Where the symbols take the elements:
j590 ζ j443
j590 π j699
j823 ζ j635
j823 π j188
j205 ζ j459
j205 π j585
j622 ζ j338
j622 π j450
j995 ζ j227
j995 π j202
j572 ζ j605
j572 π j227
j282 ζ j622
j282 π j332
j849 ζ j600
j849 π j188
j258 ζ j205
j258 π j205
j936 ζ j930
j936 π j544
j110 ζ j936
j110 π j369
j369 ζ j596
j369 π j52
j873 ζ j369
j873 π j54
j635 ζ j585
j635 π j612
j745 ζ j849
j745 π j899
j202 ζ j227
j202 π j443
j52 ζ j645
j52 π j605
j393 ζ j450
j393 π j823
j338 ζ j855
j338 π j684
j597 ζ j42
j597 π j390
j645 ζ j943
j645 π j652
j996 ζ j873
j996 π j989
j196 ζ j989
j196 π j686
j769 ζ j965
j769 π j774
j280 ζ j597
j280 π j497
j390 ζ j210
j390 π j321
j227 ζ j678
j227 π j572
j605 ζ j152
j605 π j227
j231 ζ j138
j231 π j622
j321 ζ j138
j321 π j280
j188 ζ j85
j188 π j173
j544 ζ j500
j544 π j497
j497 ζ j390
j497 π j205
j313 ζ j280
j313 π j769
j450 ζ j258
j450 π j95
j855 ζ j459
j855 π j250
j943 ζ j314
j943 π j936
j989 ζ j686
j989 π j645
j686 ζ j596
j686 π j590
j865 ζ j855
j865 π j209
j774 ζ j202
j774 π j590
j600 ζ j173
j600 π j523
j152 ζ j936
j152 π j596
j316 ζ j600
j316 π j652
j573 ζ j622
j573 π j393
j459 ζ j138
j459 π j258
j95 ζ j745
j95 π j11
j965 ζ j110
j965 π j852
j209 ζ j250
j209 π j138
j813 ζ j11
j813 π j873
j899 ζ j188
j899 π j600
j250 ζ j338
j250 π j823
j314 ζ j369
j314 π j930
j54 ζ j652
j54 π j462
j173 ζ j813
j173 π j573
j210 ζ j313
j210 π j855
j332 ζ j573
j332 π j849
j888 ζ j54
j888 π j729
j652 ζ j523
j652 π j610
j729 ζ j462
j729 π j48
j500 ζ j605
j500 π j202
j42 ζ j995
j42 π j210
j930 ζ j52
j930 π j500
j610 ζ j626
j610 π j600
j678 ζ j544
j678 π j852
j612 ζ j231
j612 π j173
j851 ζ j302
j851 π j314
j138 ζ j823
j138 π j209
j11 ζ j899
j11 π j316
j462 ζ j610
j462 π j196
j699 ζ j769
j699 π j597
j626 ζ j888
j626 π j410
j410 ζ j729
j410 π j596
j443 ζ j572
j443 π j769
j585 ζ j209
j585 π j231
j684 ζ j332
j684 π j684
j302 ζ j652
j302 π j302
j596 ζ j48
j596 π j369
j85 ζ j95
j85 π j813
j852 ζ j774
j852 π j110
j48 ζ j196
j48 π j989
j523 ζ j996
j523 π j626

In the rows, zero is written as 60.

The rows follow the links: the fewer symbols apart two elements are, the more alike their rows tend to be.

Each row is also shifted at random along 9 hidden directions that mean nothing.

Row, then element:
[  47   66   45   65   82   64   49   65   51   59   62   73   67   32   67   52   52   96   51   55   56   61   60   62   61   57   52   64   49   59   63   61   55   54   58   39   50   61   80] | j686
[  56   52   56   54   50   66   56   52   66   66   51   48   60   54   65   73   57   75   63   53   60   51   62   68   67   63   69   65   65   62   58   68   71   62   56   52   58   56   75] | j282
[  52   64   62   63   58   61   47   45   61   38   50   47   57   64   73   70   65   82   78   58   40   57   58   58   52   55   63   62   67   65   59   66   77   54   55   65   52   49   58] | j95
[  33   60   50   50   73   63   75   69   59   74   56   68   68   42   62   55   43   60   54   57   58   62   53   68   66   57   55   74   60   73   55   64   55   53   46   55   65   48   77] | j626
[  50   67   47   73   80   65   57   72   40   57   66   48   65   52   73   72   50   62   56   51   57   59   54   54   58   53   69   67   47   57   57   71   55   55   72   54   51   65   57] | j209
[  61   71   58   60   73   59   59   42   45   64   60   57   60   68   61   70   62   67   65   67   51   65   45   67   49   68   67   68   68   66   64   72   75   58   72   62   60   61   47] | j11
[  63   68   61   64   70   52   60   75   73   54   59   57   63   80   57   60   52   56   62   72   63   50   65   73   59   49   60   53   58   56   63   61   56   59   60   75   70   57   27] | j280
[  58   57   52   62   89   64   60   66   64   51   59   72   68   64   61   48   52   75   58   66   49   60   58   68   43   57   48   52   61   74   61   56   57   49   69   61   58   54   40] | j996
[  42   61   62   64   43   61   63   52   65   64   62   43   60   60   66   74   48   72   67   50   69   52   75   74   71   32   69   83   54   68   58   71   74   63   35   49   59   57   74] | j573
[  60   50   62   50   65   57   62   75   69   49   54   45   60   50   61   67   62   58   69   58   38   64   56   52   63   67   66   53   70   58   58   50   52   51   40   65   59   50   69] | j459
[   8   91   57   78   39   48   49   71   61   55   63   59   55   72   70   64   61  105   61   66   83   52   71   54   62   42   64   51   42   49   63   60   47   77   43   56   71   75   60] | j390
[  58   68   60   63   20   52   53   58   64   75   62   81   46   43   55   50   68   72   75   53   54   68   68   57   72   61   52   60   77   59   68   45   46   74   66   56   67   78  113] | j645
[  95   81   46   71   64   64   47   69   73   55   53   56   59   67   71   69   45   43   62   65   64   53   75   65   59   55   64   63   54   51   62   90   56   65   95   77   57   68   47] | j321
[  64   66   45   55   75   61   49   69   84   45   38   54   69   48   76   64   41   74   52   53   63   51   64   74   67   51   56   69   49   53   55   82   67   53   63   77   56   45   64] | j497
[  54   67   61   68   41   67   68   57   41   67   61   69   57   67   75   51   62   64   61   59   73   60   53   48   67   58   54   69   54   52   51   68   65   69   56   49   68   59   64] | j995
[  43   77   60   67   49   62   61   70   60   63   63   68   50   59   69   53   62   51   77   65   47   61   74   38   57   62   57   58   61   66   61   70   40   66   46   51   66   74   72] | j888
[  59   72   68   57   52   48   60   45   32   80   72   61   55   51   49   68   82   53   57   70   63   80   43   51   59   82   73   61   69   64   75   44   56   67   63   51   71   70   81] | j813
[  46   69   59   73   57   68   48   53   76   43   54   42   55   59   78   75   60   86   77   50   47   45   89   50   59   44   68   62   53   58   55   79   65   60   49   53   49   71   67] | j622
[  82   60   64   67   54   59   64   72   72   63   69   71   55   60   53   50   51   36   74   64   47   65   84   67   64   45   53   69   68   71   67   59   45   59   51   51   69   67   66] | j48
[  63   61   52   72   71   70   61   65   73   53   59   46   65   55   70   74   44   60   54   52   69   51   79   68   63   38   67   69   46   58   51   71   64   57   83   67   51   61   59] | j250
[  83   71   70   64   78   55   63   45   49   72   71   55   56   61   49   72   73   34   73   72   34   71   62   60   54   69   74   65   76   65   71   60   62   54   75   60   69   76   49] | j188
[  50   54   57   52   55   72   71   60   81   52   50   65   65   84   62   56   58   74   45   70   88   55   56   59   42   71   55   40   53   71   48   61   62   68   71   77   58   50   37] | j610
[  67   51   52   59   49   68   66   65   57   62   64   46   62   74   59   78   47   63   56   55   77   66   52   72   60   57   71   68   60   61   55   67   65   67   74   61   53   56   52] | j231
[  48   65   59   64   98   49   51   57   51   64   65   78   65   48   54   50   69   72   54   56   47   63   56   61   52   68   55   53   58   57   72   54   53   52   67   59   67   84   49] | j943
[  59   70   46   73   58   56   48   58   44   64   62   73   61   60   73   50   43   64   61   40   70   51   54   70   63   45   49   81   48   63   65   88   68   64   66   59   53   71   64] | j314
[  67   71   61   56  101   68   82   44   74   87   61   82   63   39   48   57   66   70   60   69   35   75   75   69   63   72   61   67   79   51   52   58   62   50   74   54   75   87   59] | j572
[  45   61   66   62   36   54   46   58   53   56   68   72   49   75   57   49   68   54   85   59   44   63   57   55   58   68   52   59   75   56   72   65   60   66   57   59   51   68   58] | j110
[  86   75   43   63   89   65   58   57   53   67   57   68   66   48   73   58   52   59   50   50   59   43   49   51   54   70   55   63   47   61   53   91   64   54   77   70   41   68   58] | j302

From each start, follow one symbol. Which element do you reach?
Answer with the element's name.
---
[  81   52   63   61   42   54   70   66   51   65   69   64   60   86   59   49   49   39   63   49   74   45   44   64   63   48   52   66   58   71   58   67   66   65   48   74   55   53   44]
ζ: j302
---
[  66   62   65   58   85   62   76   59   34   79   75   76   61   60   53   49   64   47   66   68   41   67   47   55   63   71   56   69   71   56   62   63   62   49   47   42   63   65   43]
π: j769
---
[  82   56   57   59   64   63   62   60   52   68   64   48   59   48   56   77   65   45   63   60   46   70   53   58   63   74   74   61   74   59   61   53   56   56   87   62   55   60   72]
π: j188
---
[  72   53   69   57   59   61   73   53   66   69   58   76   56   69   56   48   62   44   73   59   45   67   64   70   65   59   52   70   79   57   58   60   68   58   63   65   77   67   52]
ζ: j605
---
[  75   67   64   66   82   66   53   57   72   47   63   72   60   45   59   49   75   72   61   67   40   57   81   45   57   66   51   46   58   47   58   55   56   52   67   57   42   66   64]
π: j699
---
[  53   56   56   48   66   61   77   62   57   70   59   69   61   71   57   53   56   68   68   63   47   54   36   60   51   70   55   51   76   73   52   56   61   54   58   71   59   51   45]
ζ: j523
---
[  52   65   55   64   36   67   56   58   30   64   72   73   53   87   66   48   54   61   77   60   63   58   40   54   60   67   50   71   65   55   61   87   71   70   53   45   43   57   40]
ζ: j202
---
[  29   90   60   69   36   43   52   72   41   80   75   67   48   48   56   60   69   69   76   70   51   61   56   49   76   63   64   58   70   46   74   50   39   71   45   45   68   73   89]
π: j769
---
[  38   51   69   60   57   57   70   61   48   80   69   49   62   61   54   69   59   54   62   58   63   47   62   67   71   51   71   67   60   67   66   53   60   60   32   41   74   63   62]
ζ: j332
---
[  72   69   51   66   52   72   53   49   43   65   51   78   56   58   77   53   66   66   56   52   72   66   53   46   58   78   53   66   54   48   57   82   65   70   84   51   63   76   69]
π: j227
---
[  54   56   65   50   67   55   66   63   45   73   74   72   64   65   43   50   67   56   49   71   71   63   42   63   66   75   55   56   61   55   66   50   61   61   51   54   52   52   51]
π: j774
---
[  28   69   69   60   48   61   58   48   71   60   57   77   54   55   58   51   82   86   59   63   68   70   71   44   59   74   52   49   58   44   58   55   59   71   58   57   63   80   73]
π: j852
---
[  68   79   57   62   43   55   54   67   65   71   61   68   45   78   54   62   65   70   90   79   33   58   59   60   59   72   63   43   92   47   66   58   48   69   78   65   70   71   48]
π: j390
---
[  53   42   73   40   73   52   78   58   80   74   68   71   71   39   32   49   56   38   51   62   54   69   66   89   81   51   53   76   71   63   63   38   68   48   41   67   57   44   76]
ζ: j774
---
[  56   58   57   57   40   62   67   51   31   66   62   50   55   83   71   64   46   44   87   57   44   56   29   71   58   53   62   83   81   80   58   78   81   57   57   61   59   35   50]
ζ: j173
---
[  55   60   54   59   43   60   66   69   55   74   68   54   58   66   51   75   58   65   54   62   78   75   49   64   62   70   75   57   66   55   60   53   49   73   75   58   63   68   64]
ζ: j823
---
[  42   57   50   65   60   62   64   67   31   64   69   47   58   59   66   74   50   71   73   52   43   69   37   63   61   57   71   73   73   62   58   61   62   55   63   50   52   54   61]
ζ: j585
---
[  50   57   43   64   58   71   51   76   45   46   52   64   56   64   85   50   43   62   79   52   37   52   48   50   53   60   48   65   64   69   57   83   55   54   54   51   50   44   58]
ζ: j462
